Below are the code and all the weights of a small trained network. Each question names an input and a class and asks about switching units off, where a switched-off unit gives its printed mean instead of its output.

import numpy as np


def w(rows, s, z=0):
    codes = np.array(rows[::2]) - 128.0
    scale = np.full(codes.shape[1], s)
    scale[-1] = z or s
    return codes * scale


def f(y):
    return np.maximum(y, 0)


def log_softmax(a):
    a = a - a.max(-1, keepdims=True)
    return a - np.log(np.exp(a).sum(-1, keepdims=True))


def net(x, mask):
    res = np.array(x, float).reshape(1, 5) / 4 @ E
    y = f(res @ A[0][:, :-1].T + A[0][:, -1])
    res = res + np.where(mask, y, B[0][:, -1]) @ B[0][:, :-1]
    return log_softmax(res[-1] @ U[:, :-1].T + U[:, -1])


A, B = {}, {}
E = w([
[46,169,98,163,29,211,119,142],'x0',
[159,215,22,125,154,109,3,173],'x1',
[203,66,71,239,156,191,185,176],'x2',
[129,135,131,131,125,122,132,136],'x3',
[133,128,126,125,122,127,131,127],'x4',
],0.019)
A[0] = w([
[188,190,20,173,173,129,43,183,13],'neuron 0',
[250,88,135,175,207,133,157,161,96],'neuron 1',
[77,108,207,57,85,89,150,94,251],'neuron 2',
[156,177,49,116,149,103,39,191,135],'neuron 3',
[166,86,144,119,178,108,176,114,170],'neuron 4',
[141,109,121,123,120,112,117,142,43],'neuron 5',
[111,205,101,73,149,86,55,104,97],'neuron 6',
[141,134,101,213,63,185,137,166,23],'neuron 7',
[111,196,72,173,68,184,82,156,18],'neuron 8',
[65,196,164,115,61,114,79,94,98],'neuron 9',
[96,132,103,204,63,165,132,161,70],'neuron 10',
[24,195,167,79,47,149,82,116,144],'neuron 11',
[121,145,188,26,200,9,107,99,220],'neuron 12',
[135,60,136,180,73,172,185,140,147],'neuron 13',
],0.017,0.014)
B[0] = w([
[39,197,173,161,117,51,26,62,248],'neuron 0',
[154,93,151,198,56,47,143,49,231],'neuron 1',
[50,184,209,69,176,88,145,178,234],'neuron 2',
[180,210,58,116,96,105,7,100,238],'neuron 3',
[160,106,206,159,160,106,134,79,188],'neuron 4',
[113,115,119,128,150,132,127,71,129],'neuron 5',
[193,135,68,136,153,179,86,140,211],'neuron 6',
[29,71,156,138,159,163,68,129,197],'neuron 7',
[35,156,164,75,146,177,87,122,209],'neuron 8',
[142,197,69,52,82,134,125,121,216],'neuron 9',
[64,86,118,160,179,192,141,159,195],'neuron 10',
[125,193,88,49,32,114,227,139,253],'neuron 11',
[130,187,205,174,223,165,34,198,238],'neuron 12',
[102,63,102,115,149,172,186,166,213],'neuron 13',
],0.016,0.045)
U = w([
[56,178,201,113,177,138,65,157,251],'0',
[252,175,96,120,205,138,40,185,39],'1',
[213,47,203,181,148,95,229,111,255],'2',
[176,132,118,178,102,49,76,76,26],'3',
[111,173,137,56,63,108,244,183,182],'4',
[152,181,17,73,14,156,102,140,25],'5',
[88,29,105,135,150,219,185,167,7],'6',
],0.017,0.011)

Each question gives the input, the list of numbers given to net, and the class t.
The units are the neurons (one row each of A and B). Each row of codes is followed by its name. A weight is (code - 128) times the scale printed after its matrix; where a second scale follows, it is the last column's (A, B and U).
mask holds one flag per neuron, in row order. A switched-off neuron (its flag False) gives its mean, the last column of its row in B, instead of its output. The means were averaged over made-up inputs and are rounded, as every weight is.
A unit's drop is (log p(t) with every unit on - log p(t) with that unit switched off) / (log p(t) with every unit on - log p(t) with every unit switched off).
The circuit of an input: a set's keep is (log p(t) with only the set's units on - log p(t) with every unit switched off) / (log p(t) with every unit on - log p(t) with every unit switched off). Starting from the 12 units with the biggest drops (on a tie, the unit counted first), units are removed one at a time, each time the one whose removal leaves the highest keep (on an exact tie, the one counted first), for as long as the keep stays at least 0.8.
circuit, biggest first: the units of the circuit, biggest drop first
top k neurons: the k neurons with the biggest drops, biggest first
drop when u is switched off: that unit's drop, to one decimal
input [1,-3,-7,-8,1], class 4: circuit, biggest first -> (neuron 11)
input [-8,5,1,8,0], class 3: top 2 neurons -> (neuron 1; neuron 0)
input [3,1,-6,-8,-2], class 5: top 2 neurons -> (neuron 6; neuron 9)
input [0,1,-8,8,3], class 1: top 2 neurons -> (neuron 12; neuron 6)
input [0,5,2,4,-3], class 3: top 3 neurons -> (neuron 2; neuron 12; neuron 3)
input [1,-8,-4,4,0], class 4: top 2 neurons -> (neuron 0; neuron 11)
input [1,-3,-5,-7,8], class 4: top 2 neurons -> (neuron 11; neuron 0)
input [-6,1,1,-3,-1], class 3: top 2 neurons -> (neuron 1; neuron 2)
input [-1,0,5,1,-1], class 2: drop when neuron 3 is switched off -> 0.2
input [8,6,-8,8,-4], class 5: drop when neuron 9 is switched off -> 0.0
input [4,-6,-8,-6,1], class 4: drop when neuron 11 is switched off -> 0.3
input [-1,-5,7,-2,0], class 2: drop when neuron 1 is switched off -> 0.1
